Each row has a name. After each piece below comes the name of the row it's from, unless a question asks for something else. Each question is about the rows just above it. Places in a row count from 1.

[102 176 174 151 136 158 113 172 119 140 152 122 141 130 135 108 113 101
 118 169 149 119 107 175 120 130 130 154 107 149 124 167 115  97 160 107
 104 175 126 165 114 115 153 164  95 184 183 158 157 107 117] -> L
[ 91 159 192 175 124 173  87 174 103 144 156 117 163 121 101  80 121  88
 115 174 141  73  92 166 126 110 111 136  78 178 118 192  86  88 179 107
  77 194 102 178 111 103 169 135  81 199 180 175 147  95 104] -> A
[133 142 137 140 134 141 133 135 136 141 138 130 129 141 140 133 132 129
 138 135 142 129 138 139 129 137 139 136 129 130 133 135 133 127 139 134
 127 142 136 139 131 132 132 139 128 140 138 129 141 130 135] -> M
[162  86  86  81 142  81 168 109 145  99 104 161 136 111 128 173 149 182
 127 109  96 195 144  96 159 137 125 129 193 125 146  97 168 193  84 151
 200  62 146  88 162 164 124 114 191  69  89 131  99 177 149] -> T
[142 127 134] is which row, read backwards? => M
Which row holds [ 92  73 141 174 115  88 121  80] read backwards? => A

[136 135 134 125 125 130 128 124 129 135 123 128 126 131 139 132] : K
[100 115  86  87 157 104 102 117 135 123 161  89 168 152 181 176] : Q
[127 132 133 134 125 128 132 127 129 125 135 127 131 133 140 130] : G
[128 130 129 127 128 128 130 127 129 126 130 129 129 127 142 128] : P
[ 91 111  72  74 166  96  93 112 137 122 172  76 181 160 193 192] : C
Which row holds [129 130 126 129 127 130 128] read backwards? => P
Where does [ 90 111  72  74 166  96  93 112 137 122 172  76 181 160 193 192] differ from C, and what was there? => 1, [91]

[ 68 161 120 131 121 125 163 167] : Y
[113 154 144  85 136 158  94 169] : U
[109 156 135 111  98 141 135 105] : R
[ 90 134 149 118 156 126 153 141] : N
[113 144 135 106 162 125 125 104] : S
[ 99 141 132 121 109 122 138 117] : V
[ 85 105  72 120 106 124 135 140] : B
[175 130 113 141 136 110 175 141] : E
[141 133 123 107 134 129 139 149] : X
[113 154 129 153 110 117 150  96] : J
[ 99 135 149 130 124 141 146 141] : F
[112 118 104 122 107 154 166 132] : D
The value that R holds more than once: => [135]
Which row holds this, read backwards? [141 113 130 175] => E
Changed B: [ 85 105  72 120 106 123 135 140]. Place and old value: => 6, [124]
The next 2 entries after [141 132 121]: => [109 122]
Give the next 2 entries after [134 149]. => [118 156]
Where do [113 154 144  85 136 158  94 169] appear? => U

[141 134 125 138 130 121 123 129 123 133 127  98 112 137 142 136 126 125
 138 120] = duku
[110 142 114 133 131 125 119 124  97 114 130 115 134 121 127 144 126 120
 143 139] = Deko
[124 132 125 129 129 127 126 127 117 124 129 123 130 125 126 133 127 125
 132 133] = zafo
[134 120 136 123 126 131 134 130 143 133 128 141 130 129 124 118 129 132
 118 126] = tef
[192 123 158 117 125 129 151 131  97 156 134  85 106 112 107 123 126 115
 121 149] = kul
[153 127 133 136 129 122 127 131 140 142 126 102 107 142 143 128 127 129
 131 113] = muv
[110 123 114 133 131 125 119 124  97 114 130 115 134 121 127 144 126 120
 143 139] = roz
Where does [141 134 125 138 130 122 123 129 123 133 127  98 112 137 142 136 126 125
 138 120] differ from duku, and what was there? => 6, [121]
One entry of muv was changed: [153 127 134 136 129 122 127 131 140 142 126 102 107 142 143 128 127 129
 131 113]. Where, and from what? => 3, [133]

[173 119 106 132 107]  Lutir
[ 86 116 144 145 112]  Leso
[170 124 143 126 100]  mes
[135 120  62 167 150]  zupa
[127 129 147 135  91]  sobul
[123 146 117 121 117]  lova
[173 119 106 132 161]  Lemud
[169 122 187 123  76]  Fir
[124 122 187 155 187]  Pilab
[110 110 110 110 189]  ton
[174 124 201 122  75]  fikam
[134 115 112 138 140]  talap
[187 122 169] is which row, read backwards? => Fir
What are the next 2 entries after [124 143]? => [126 100]
Which row holds this, read backwards? [122 169] => Fir
Which value appears more than once in ton? => [110]
q: [110 110 110 110 189] => ton
Give the next 2 entries after [124 201]. => [122  75]
q: [124 122 187 155 187] => Pilab

[105  99 138 147  90 136 138 126 104  84 129 170 109 137 145 148 112 142
  90 122 153 182 130 170 171 139 102 152 152 127 140 122  83 112 108  95
 167  85 112 129  83] = tid
[109  67 159 139  96 151 151 138  92  89 173 178 110 126 132 133 108 111
  95 138 147 162  93 164 157 150 106 123 122 174 144 127 127 154 104 106
 155  85 112 111 108] = Turi
[159 137 134 141 136 156 156 120  92 105 104 139 113  98 114 115  88 123
 152 111 177 125 116 160 139  87  75 113 115 132 146  74 175 119 117 131
 139  90  96 169 122] = romob
[152 142 103 169 131 112  77  64 106  76 113 145  92 120 116  92 139 153
 187 137 117  85 124  74  96 110  76  98 156 116 175  82 113  84  82 109
  68 123 168 130 137] = nesu
[156 102 136 144 151  94  98 158 123 120 167 123  94 155 121 143 156  85
 166 146 120 110 133  97 162 156 155 178 103 114 150 137 153 101 109 108
 113 156 135 127 141] = somer
[147 140 151 161 147 127  77  90  77 103 138 140  90 155  91  68 108 125
 194 112 133  84 150  91 113 142  68  75 155 145 183  77  97 107  92  60
  48 117 158 182  90] = lesug
[135 140 116 169 109 101 131 101  73 109 149 118  87 106 101  92 137 182
 132 121 174  71 163  88 142 192  82  84 109 113 171  67  77  95  99  82
  83 109 157 152  99] = keta
[ 67 145  92 115 117  88 133 112 132 102 110 109  93 126 142 135 151 103
 144 130 145 115 127 119 132 132 146  96 155 118  53  60 125 117 161 106
 116 133  91 145 162] = Bur
[ 72 126  90 114 103 132 138 127 169 113  74 163 133 110 111 123 170 102
 116 131 140  95 155 124 102 106 154 153 145  96 163 119 114 158 114 142
 122 123 117 149 128] = reto
[121 127 104 163 107 107  98  92 102 100 147 108 108 123 138 119 127 159
 139 110 129  73 122  61 109 178  88  79 110 151 158 102  82  56  79  96
  84 109 159 136 129] = rogi
Which row holds [109  67 159 139  96 151 151 138  92  89 173 178 110 126 132 133 108 111
  95 138 147 162  93 164 157 150 106 123 122 174 144 127 127 154 104 106
 155  85 112 111 108]? => Turi
The next 2 entries after [119 127 159]: => [139 110]
Where does [ 67 145  92 115 117  88 133 112 132 102 110 109  93 126 142 135 151 103
 145 130 145 115 127 119 132 132 146  96 155 118  53  60 125 117 161 106
 116 133  91 145 162] differ from Bur, and what was there? => 19, [144]
Where does [109  67 159 139  96 151 151 138  92  89 173 178 110 126 132 133 108 111
  95 138 147 162  93 164 157 150 106 123 122 174 144 127 127 154 104 106
 155  85 112 110 108] differ from Turi, and what was there? => 40, [111]

[134  61 131 136 136 134  92 118] = Z
[ 78  61 131 124 137 134  92 136] = W
[ 78  61 131  78 137 134  92 118] = H
Which value appears more than once in H? => [78]
[ 78  61 131 124 137 134  92 136] is in which row? => W
Changed H: [ 78  61 131  79 137 134  92 118]. Place and old value: => 4, [78]
One entry of W was changed: [ 78  61 131 124 137 133  92 136]. Where, and from what? => 6, [134]
What are the next 2 entries after [ 61 131  78 137]? => [134  92]
Which row holds [ 78  61 131  78 137 134  92 118]? => H

